W = [[-2.081, 0.064, -0.655, -1.467, -1.809, 0.337, 0.672, 1.090], [0.206, -1.297, -0.769, 0.193, 0.457, 1.456, -0.675, 2.062], [0.119, 1.215, -0.176, 1.655, -2.154, -0.579, -1.218, -0.396], [-2.044, -0.549, -0.157, -2.570, 0.248, -0.499, 0.938, -0.231], [-1.075, 1.000, 0.289, -0.776, -1.150, -1.889, 0.162, -2.271], [0.135, -1.243, -1.129, -1.466, -1.517, 0.554, 1.954, -0.389], [1.688, -1.397, -0.205, -0.226, 1.344, -0.504, 0.257, -1.880], [1.182, -1.435, -0.898, 0.724, 0.188, 1.417, -0.521, 1.443], [-2.356, 0.166, 0.256, -2.223, 0.247, -1.174, 0.337, -0.708]]
Rows and columns are counted from 0.
(0, 0) -> -2.081
(8, 5) -> -1.174
(0, 6) -> 0.672
(7, 7) -> 1.443
(1, 5) -> 1.456
(6, 0) -> 1.688
(3, 6) -> 0.938
(7, 2) -> -0.898
(4, 7) -> -2.271
(1, 0) -> 0.206
(2, 2) -> -0.176
(7, 0) -> 1.182
(8, 3) -> -2.223
(5, 0) -> 0.135
(4, 4) -> -1.150
(3, 3) -> -2.570
(5, 4) -> -1.517
(4, 5) -> -1.889
(8, 4) -> 0.247
(3, 5) -> -0.499
(8, 2) -> 0.256
(2, 4) -> -2.154
(7, 3) -> 0.724
(5, 3) -> -1.466
(3, 1) -> -0.549
(0, 3) -> -1.467
(2, 5) -> -0.579
(0, 4) -> -1.809
(8, 0) -> -2.356
(3, 4) -> 0.248
(4, 6) -> 0.162

x =
[[6371 7584 4694 6476 3724 6516 4878 4544 5514 7837 9072 6456 5344]
 [4711 4220 7534 5159 4206 6101 7213 6794 3259 3872 5265 6020 5832]
 [2755 2960 8449 3534 5289 5325 8092 8863 3950 4821 3561 3841 8371]
 [4881 6175 7345 6299 5673 3035 5790 6133 7537 5042 5793 3369 5346]
 [8165 8215 4028 6816 6387 3405 5248 6263 4684 5724 7479 7898 5043]]
Indices start at 0.
row 0 col 0 -> 6371
row 3 col 10 -> 5793
row 3 col 9 -> 5042
row 1 col 9 -> 3872
row 3 col 1 -> 6175
row 4 col 11 -> 7898
row 4 col 3 -> 6816
row 4 col 5 -> 3405
row 4 col 10 -> 7479
row 0 col 2 -> 4694
row 2 col 10 -> 3561
row 0 col 12 -> 5344
row 0 col 3 -> 6476
row 3 col 4 -> 5673
row 1 col 2 -> 7534
row 2 col 3 -> 3534
row 4 col 1 -> 8215
row 2 col 5 -> 5325
row 1 col 5 -> 6101
row 1 col 11 -> 6020
row 2 col 4 -> 5289
row 1 col 8 -> 3259
row 3 col 5 -> 3035
row 0 col 9 -> 7837
row 4 col 2 -> 4028
row 3 col 8 -> 7537
row 3 col 0 -> 4881
row 0 col 11 -> 6456
row 2 col 0 -> 2755
